Each row has a name. Each question is about the rows just above it.

[ 24   8   3  26   4 -19   8] -> luru
[  2   3 -15  23  36   4  -8] -> dofez
[-10  16 -20  21  59  -8  18] -> gaf
[ -1  -1  18 -12  19   7 -22] -> zula
[-18  23 -28  25 -81  22 -26] -> Zet
Is [-20  21] printed in one of the named rows, side by side and in this order? -> yes
Among the named rows, does one hold [-15   3] next to each other, in this order? -> no
Does one of the named rows hold [ 8  3 26] side by side, in this order? -> yes

[  2   8 -58  -5 -19   6  24 -35 -33  -9 -12   1   8  -1  -2] -> mipep
[  0   2   9  -3   5 -12  12  -8  -1  -7   3   5   2  -6   8] -> nuf
[ -7   7 -28 -24 -19 -11  14 -22 -22  -8  -5  -7   8  -6  -2] -> dofez
[  0  22  20   6  -5  23  14  -9  -7  -3   5 -10  12 -11  -7] -> luru
[ -8  -6 -38   5  17   1  56  51  90   4  -1  -4  58   0  33] -> mezi
[  6  16  -5 -24  -5 -48  -6   1  -1  -3  -6   4 -17  -3 -19] -> sif
Does one of the named rows hold [ 0  2  9 -3  5] side by side, in this order? -> yes
Among the named rows, does one hold [ -1   1  -6 -48  -5] next to each other, in this order? -> no
Is [17  1 56 51 90] printed in one of the named rows, side by side and in this order? -> yes

[  3   9  -6   0  19  -4  -5  -4 -22  -5   8 -13   0  31 -11  -7  15  35
   4 -25  12   6 -19  -1 -32   5   4  15  17 -22 -13  -7  11  -6 -16  -8
   8 -14   2 -12 -31  12  12] = sif
[ 13 -11   4  11  -8 -26  -6   3  36   1  -3   3   6  24 -10  20  -9 -16
   0  -4   8   0  -8   1  24   0 -11  -7  -9 -16  -5  -1   3  -3 -14  -2
   5  -5 -11  30  -7 -39  11] = dofez
[  4 -15   4   3   7 -59  18  -7   1   7   0   9  -4   8   0   0  10  11
   0  12  12  -1  10   6  26  -8  -2  -1   2  -2  -5   5  18   6 -13  18
   1 -28  16  10  19 -52   8] = Zet
[ -3 -14   7   5   7 -31  19   5 -22 -11   2  19   6  -2   3  -5   6  13
  -1  35   1 -15  29   9 -22 -10  -8  -6  -1  24   6  16 -15  -4  17  20
  -2 -20  23   1  47 -50 -14] = Siki
[-29  10   4  -9 -56   5  10   2  34   3 -14   2  -1 -64  -5  25 -42 -81
 -10   4 -43   6   2 -11  49  -2  12  18  -4   1  -6  12 -21  -4   4   7
  -2  11 -37   2  12  26  18] = nuf
[ 10   0 -10   5 -11 -49 -20  -5  27  -2   1  10   0  20  -9  31   1  13
 -17   1   7  10   3  -7  -2  -5   1  22   3   1  -5 -10  -3   0  -6 -19
   1   5  -1   2   7 -20  17] = mipep
[  6   7   2   5   4  17 -21   4   0  -1   1 -19  -3  39  10  -1   1   8
  -1 -26  20  -2 -23  10  12   6  16 -11 -14  13   5 -17   9   4  28 -20
   1  19   1 -19 -37  32 -17] = lelat
[  6  -7  -8   1  13 -17 -13   0  54  16  -2  -8   3 -10   1  38   4  17
   3 -18   1   8 -17   6  77  -6 -10  -9   3  -5   2 -17   2   6   3 -11
  -2  -1   1   8 -36 -31  23] = zovu
[  4   9  11   1   0 -33   8 -11   5  -9 -12  -7  12 -15 -10   2  13  31
  -2 -17 -13   6  -2 -10   5 -13   5   9   7  -4  -8   1  -9 -28  -6   0
  -8  12  13  -2 -12  13   2] = gaf
[ -7   6  -1  -3  16  56 -18   6  10  16  -1   4  -2 -33  -8  14   7   9
   0  -3 -12  15   7  -2 -30   8 -13  12   9  10   5 -10 -14  -2  10 -17
  -3  21   8  -1   2  26  18] = luru
[ -9   1  13   9  18  28   3  12   4  -4  13 -11   7 -13  -8  -1  -2   0
   6 -18   1  -2 -20  10  -7   6  12  -3  13   0  -2   7  -5   0  17  11
  10  -7  -8  22 -21 -13  11] = mezi
Is [3 0] printed in one of the named rows, side by side and in this order? -> no
Does one of the named rows hold [  1 -19  -3] side by side, in this order? -> yes
Is [-42 -81  -9] printed in one of the named rows, side by side and in this order? -> no
Among the named rows, does one hold [ 1 24] next to each other, in this order? -> yes
Among the named rows, does one hold [  2 -14] next to each other, in this order? -> no
Among the named rows, does one hold [30 -7] next to each other, in this order? -> yes

[ 13 -26   0  25 -23  61  67 -63 -36  12   4 -27  84 -13  -4  11  36 -16
  -8  25  32  44  36  60  57  19  43] : luru
[ -7 -23 -12  21  -6  -5  45  23 -21  12  -7 -10  53   9  -1   8   6 -11
 -11   1  42 -43  24  11 -69  46   0] : mezi
[ 17   9 -25   0   0  34  -3  -3 -54  -7  19  12   2 -11  13   3 -17   8
  26  22  49   5  -9  14  22  17  41] : gaf
[ 34 -44  18  16 -11  33  91 -61  -5 -12  22  -8  60 -32  10  23  -3 -23
 -64  30 -13  24  91  53  17   3  18] : sif
[-15  17  -2  17 -13  57  54 -51 -36  48  48 -29  64 -38  -6  17  69 -28
   9   7  55  47  51  -5  64  40  43] : mipep
Is [22 26] printed in one of the named rows, side by side and in this order? -> no
Does one of the named rows hold [9 8] side by side, in this order? -> no
Is [91 33] printed in one of the named rows, side by side and in this order? -> no

[  4 -27  -3 -17 -22 -69   6  24] = lelat
[-28 -13   4 -36  91 -18  11 -20] = sif
[ -8   5 -12  41  54  31  -2 -35] = Zet
[ 23   4  -8  16 -59  21  -7 -65] = zula
Among the named rows, does one hold [  4 -36  91] next to each other, in this order? -> yes
Is [-36  92 -18  11] printed in one of the named rows, side by side and in this order? -> no
Among the named rows, does one hold [55 31] next to each other, in this order? -> no
Is [-35  91 -18] printed in one of the named rows, side by side and in this order? -> no
Is [-8  4] printed in one of the named rows, side by side and in this order? -> no
Does one of the named rows hold [ 91 -18  11] side by side, in this order? -> yes

[ 24  -5  25   8   7   6  22  -2  13 -24 -23   0  22  91   2 -12   0  -8
 -30   8 -18 -31  -3 -17  16 -10  41 -27   8  44  27  -3  -7 -12 -35 -11
  -2 -10 -11  12  15 -25  -7  11 -19   9  26 -23  -9  -8   8  35  -7 -17
  33 -18  -5  35 -34 -13  -4 -17  10] : zovu
[  0 -10 -36 -18 -33  -6  -6 -24 -10  17  66   2  17  91  45  29 -18  10
  20  45  -9  22 -11  23 -22  -3  12  -1  -5  44  51  18  -6   6 -30  13
  -9  55 -33 -36 -28  12  -1  -3  -4  -8 -12   7 -15 -18  -5 -19  19  20
  10 -41  -4 -19  26  12 -27  15  14] : sif
[ 18 -24   0   1   7 -38 -35  28  21   2   4  10  16  91 -12  15  15  28
  -2  -6  -1 -27  21  -8   2   4   1   6  -7  44  -2   6  30   3  -4 -24
  27 -12  -8 -50  -7  -6 -21  27 -10 -11 -23  -2   9   5 -16  23 -20   4
   5   8  -9  23   8  33  15   8 -16] : dofez
[-23 -22  -9 -24  -9  14  17  17 -11   4  10 -21  12  91  -2  19  14 -45
  25 -10 -14  32  -2  -4 -28   2 -24  27  33  44 -32 -16  10   9 -48  13
  -3 -15   5  -6  12  -7  11 -26   2   3  -2   4  -8   3  -7 -23 -13 -22
   6 -12   5 -23  10   9 -29 -10   0] : luru
[-23 -22  -9 -24  -9  14  17  17 -11   4  10 -21  12  91  -2  19  14 -45
  25 -10 -14  32  -2  -4 -28   2 -24  27  33  44 -32 -16  10   9 -48  13
  -3 -15   5  -6  12  -7  11 -26   2   3  -2   4  -8   3  -7 -23 -13 -22
   6 -12   5 -23  10   1   0   3 -23] : Siki
[  1  27 -10 -11  -3  -2   8   5  28  23  19 -42  23  91  35  25   4   6
  21  24 -14  14  25   4 -24 -26  -4 -32 -10  44  -8  32 -13  -1   6  -3
 -51  14   3  22 -43  15  16 -16 -29  31 -13   5  12   6  10  -4   3   7
 -16 -25   9  -4 -10   1 -28  -1  -1] : nuf
[-17 -19   9 -15  20   3  -7 -26 -50  -4  12 -12  14  91  -4   2  23  -2
   4 -20  -6  -6  23   8  10  47  -7  15 -17  44 -37  13  24   5  14  -8
   0   7  44  -6  47  26  13  -1 -17 -17 -13   6  10  24  53   4  34  22
 -36 -10   2   4   5   9 -29 -10   0] : zula
Is [-7 12] printed in one of the named rows, side by side and in this order? -> no
Is [-9  1] printed in one of the named rows, side by side and in this order? -> no

[ -5   2  -8 -14   3  -3   8  37   0  -6  12  -6  84  -4   1   8  -3  -3
  -6   1  -3   1  -9 -12  18  16  28 -14  -2  12   4  -2  -5   3   9  -4
 -30  -5  -2  -4  -6   5  10   5  10 -10  -5  -2  -3   2  20  -7   9  -2
 -13  39  -2  -1   4  18  13] : gaf
[ -1   2  -2   1   1  -2  -2   7  -3  -2  -9  10   3  -9   3 -17  -4   0
  20  -1   6   5  17   3  23  13 -49  -5   1  -8  11  -1   7  -9  -2  -5
   9   1   2  -1   6  -4   4   3  -7   9 -30 -15   6   9  11  20   3   7
  10 -23   0   8  -7   6  -5] : Siki
[ -1   2  -2   1   1  -2  -2   7  -3  -2  -9  10   3  -9   3 -17  -4   0
  20  -1   6   5  17   3  23  13 -49  -5   1  -8  11  -1   7  -9  -2  -5
   9   1   2  -1   6  -4   0 -10   2  -2 -16 -10  -1  -8  -4  -5   0  10
   0 -11   7  -2 -13 -12  -4] : lelat
[ -1   2  -2   1   1  -2  -2   7  -3  -2  -9  10   3  -9   3 -17  -4   0
  20  -1   6   5  17   3  23  13 -49  -5   1  -8  11  -1   7  -9  -2  -5
   9   1   2  -1   6  -4   4   3  -7   9 -30 -15   6   9  11  20   3  -2
  10 -23   0   8  -7   6  -5] : sif
Does one of the named rows hold [-3 -3] side by side, in this order? -> yes
Is [-2 -9 11] printed in one of the named rows, side by side and in this order? -> no
Does one of the named rows hold [ 1 -1  6] side by side, in this order? -> no
Does one of the named rows hold [ 1 -5] side by side, in this order? -> no
Among the named rows, does one hold [20 -1] next to each other, in this order? -> yes
Among the named rows, does one hold [-2 12  3] next to each other, in this order? -> no

[-35  14  -6 -19  37  -2  -6  10 -36 -25  -8  -9   4 -59   0 -21  25  48
   9   1 -39 -13   0 -16  38 -10   8   8   9  13 -11  -7 -13   5  10  -8
  -6  -3  27 -26   9  25 -28  -4  -2] -> zovu
[  0   2   4   1  12  35  -1  11  23 -30   3  -2   2   1   3   7   6  15
   1   0   4  -9  -3  -6 -17  10   3 -28 -12   7  11   2  -1 -17  24  -3
   1  20   8  13   1  14   4  17   6] -> lelat
[  0  16   1 -12  -9  -7   7   6  32   3   2 -18   2  13  -2  26  -6 -20
   3 -30   4  14 -26   2 -13  -6   0   8   1 -12 -19  13   8   2  -4   3
  -4  12 -16  -3 -40  31  14  27  -5] -> luru
[  4  -4  -7  -3  20  19 -13  -6 -30  28   4   6  -6  -5 -11 -21  27  40
   2  22  -1   9  11  -2  35   4 -19  -8   5  -5  -8 -17 -12   3 -20  -9
   6  -5  24  -5  27 -20   3   1  -4] -> dofez
[-11 -19  10  -4  22  61  15   7 -39   7 -11 -12  -3 -28   3 -33   5  25
   8 -25 -15   1 -16   2  58  10   6 -21   1 -10  14  22  -8   5  18  17
  -8 -22   4  -6 -32 -38  -9  18   2] -> gaf
[-19 -11  -6   4  -9  -2   5 -10  18 -17   3  -5  -5 -46  -3  17   5   5
   1   1 -23  -1   0 -15 -25   1 -18  -5   2  -1   0  -1 -18 -15 -23   0
   5 -25   4  11   0 -23   9   6 -13] -> nuf
[  2  13   1 -10 -13   4  -4  -5 -15   0   1   7  -5   3  18 -16  -1 -16
   7  20  -3  -6   3   0 -23   9   3 -12 -24   4   7   6   1   5   2  -6
   0  -2  -1 -24  11  19 -20 -15 -14] -> Zet
[  2 -12  -8   2 -19  57 -19  11 -13   3  11   6   9  30   9  -7 -24 -48
  -5  18  18 -17   4  -1   0   5  -8  -9  -7  -1  -1 -16  20  13   9 -24
  -1 -29 -17 -10  26 -57 -14 -11  -5] -> mipep
[ 15   6   0   8 -32 -35  21  -5 -51 -20  15 -16  -6  50   2 -35 -19 -41
  -9 -15  34 -11 -15   2  70  -6  -1 -14  -2   1  -3   8  12  -3 -14  20
  11   3 -22   1 -22  27 -25   6 -14] -> mezi
[  2   5  -3   5 -12 -56 -28   0  -9  -2 -11  18   3   9   4  -8 -13 -19
   0  28   5  10  28   2  29  -9  12   6   8   9   8 -16   5  -1  -1 -29
  -4  17  -1 -15  46  54   1  -7   7] -> Siki
Among the named rows, does one hold [  2  -2   3 -30  23] next to each other, in this order? -> no
Is [ -6 -17  10   3] printed in one of the named rows, side by side and in this order? -> yes

[-42  17   1  21  32   0   2   6 -54  -3  -4] : Siki
[ -7  -9 -41  -5 -20 -22  14  10   5  35  27] : gaf
[ -7  -9 -41  -5 -20 -22  14 -13   5  35  27] : luru
[ 28  25 -28 -73  47   2  11  17  23  -1  26] : zovu
[  9 -15  31  17 -71  -7  -8  30  -7  13 -23] : zula
[ -9 -14   4   8  -5 -86 -16  18  -1  -7  61] : mezi
[ -7   8   6  25  37   7 -70  -4  22  19  13] : lelat
Is [-7 -1] printed in one of the named rows, side by side and in this order? -> no
Does one of the named rows hold [ -3 -54   6   2] side by side, in this order? -> no
Does one of the named rows hold [-41  -9] side by side, in this order? -> no
Among the named rows, does one hold [-16  18   0] next to each other, in this order? -> no

[  5  78 -22 -34  21  65 -33   0  -7  62] = luru
[ 12  45  65  27  33 -41 -10  12 -10  28] = Zet
[  5 -15  10   4  -5 -18 -13  -1   1   5] = zula
Does one of the named rows hold [ 12 -10 -41] side by side, in this order? -> no
Among the named rows, does one hold [-15  10   4  -5 -18] next to each other, in this order? -> yes
Among the named rows, does one hold [ 45  65  27  33 -41] next to each other, in this order? -> yes
Among the named rows, does one hold [-33  21] next to each other, in this order? -> no
Among the named rows, does one hold [27 33] next to each other, in this order? -> yes
Does one of the named rows hold [ 5 79] side by side, in this order? -> no
Among the named rows, does one hold [ 27  33 -40] next to each other, in this order? -> no

[ -3   1   0 -18  -8  -4 -14  -4  15  10  -6 -11   1  -8   5   5 -10   1
  11   9  -1 -24  -5   2 -22 -53  -2   4  -3] : dofez
[-26 -49  -5  -2  17   1  -4   3   8   6  -6  -4  -2  -7   1  -2   6   8
  -1  -2   2 -18 -26  -1  -5 -32   3  -3  -7] : Zet
[ 14  36   2  -5 -26  -1  -2  -9  22   5  -4  -2   9  -3   4  -5 -18   1
  10  -3  -4 -15  14  -6  -1 -32  -4  -4   1] : Siki
[ 26  53   4  13 -38   1  14 -13  30  -1  -2   6  14   3   4 -18 -24  -2
   6 -18  -5  -7  29 -19  27  -4 -10 -15   3] : lelat
[-24 -51  -6  26  17  -4  19   4  10   7  -7  -1   0   0   3 -26   6   7
   5 -27   0 -21 -16 -16  38 -42  -2 -22   1] : zula
[  7  22   2 -11 -23   4  -8  -8 -48  10 -10  -1   1  -7   3   2 -17  -3
   8   2  -2 -16   4  15 -14 -52  22   6   1] : sif
[-21 -37  -6  -2  13   4  -2   1 -28   1   0   4  -2  -2   1  -2   5   0
   2  -5   2   7 -20   7  -4   5  13  -2  -2] : gaf
[-36 -69  -8  -5  30  -3  -6   7  13   5  -1  -6  -6  -5   3   0  14   6
   3   0   4 -10 -35  -3  -9 -16  -3  -4  -7] : mezi
Is [-24  -2   6] printed in one of the named rows, side by side and in this order? -> yes
Does one of the named rows hold [13  5 -2] side by side, in this order? -> no
Does one of the named rows hold [-32   3  -3  -7] side by side, in this order? -> yes
Is [-2 13  4 -2  1] printed in one of the named rows, side by side and in this order? -> yes
Is [-4 15 10 -6] printed in one of the named rows, side by side and in this order? -> yes
Is [-2  5 14] printed in one of the named rows, side by side and in this order? -> no

[  3  18 -20  10  -9 -69  -8  29 -10 -11 -56  37] -> zovu
[  7  27 -12   9  40 -58  -8   9  40  -5  18  30] -> nuf
[ 51   0  19  -1 -39  29  -2 -11 -64   9  79 -72] -> dofez
[-22  12 -28  11  12 -45   7  25  19  -6 -82  -7] -> gaf
[ 51   0  19  -1 -39  29  -2 -11 -64 -14  11  82] -> mipep
Among the named rows, does one hold [-64   9  79 -73] next to each other, in this order? -> no
Is [ 29  -2 -10] printed in one of the named rows, side by side and in this order? -> no
Among the named rows, does one hold [ 11 -28] next to each other, in this order? -> no
Does one of the named rows hold [-11 -64   8  79 -72] side by side, in this order? -> no
Is [50  0 19] printed in one of the named rows, side by side and in this order? -> no
Is [10 79] printed in one of the named rows, side by side and in this order? -> no
Does one of the named rows hold [ 40 -58] side by side, in this order? -> yes

[ 52  -5  28  21 -87  11  44   8   8] -> dofez
[-32   6  22  52  39 -20 -77 -57   8] -> nuf
[  2 -47 -61 -62  40 -21  38 -27 -14] -> zula
Among the named rows, does one hold [ -5  28  21 -87] next to each other, in this order? -> yes
Is [ 21 -87  11  44] printed in one of the named rows, side by side and in this order? -> yes
Is [44 11] printed in one of the named rows, side by side and in this order? -> no

[-18 -12   1 -12  23 -16   4 -52 -16  -2 -15] : Zet
[-18  13  -4   6  -4  -7  18  -5 -65  -6  -7] : dofez
[  0  21  22 -16  20 -21  22 -14  -5 -85  -8] : mezi
[-18 -12   1 -12  23  32  27   8   1  -6 -56] : sif
[-18 -12   1 -12  23  -4 -14  -6  13  -4  14] : nuf
Among the named rows, does one hold [ 23  -4 -14] next to each other, in this order? -> yes
Does one of the named rows hold [-4 -7] side by side, in this order? -> yes
Among the named rows, does one hold [ -4 -14  -6  13  -4] next to each other, in this order? -> yes
Is [-52   4 -16  23 -12] printed in one of the named rows, side by side and in this order? -> no
Is [-13   1] printed in one of the named rows, side by side and in this order? -> no
Among the named rows, does one hold [ 24 -16   4 -52] next to each other, in this order? -> no

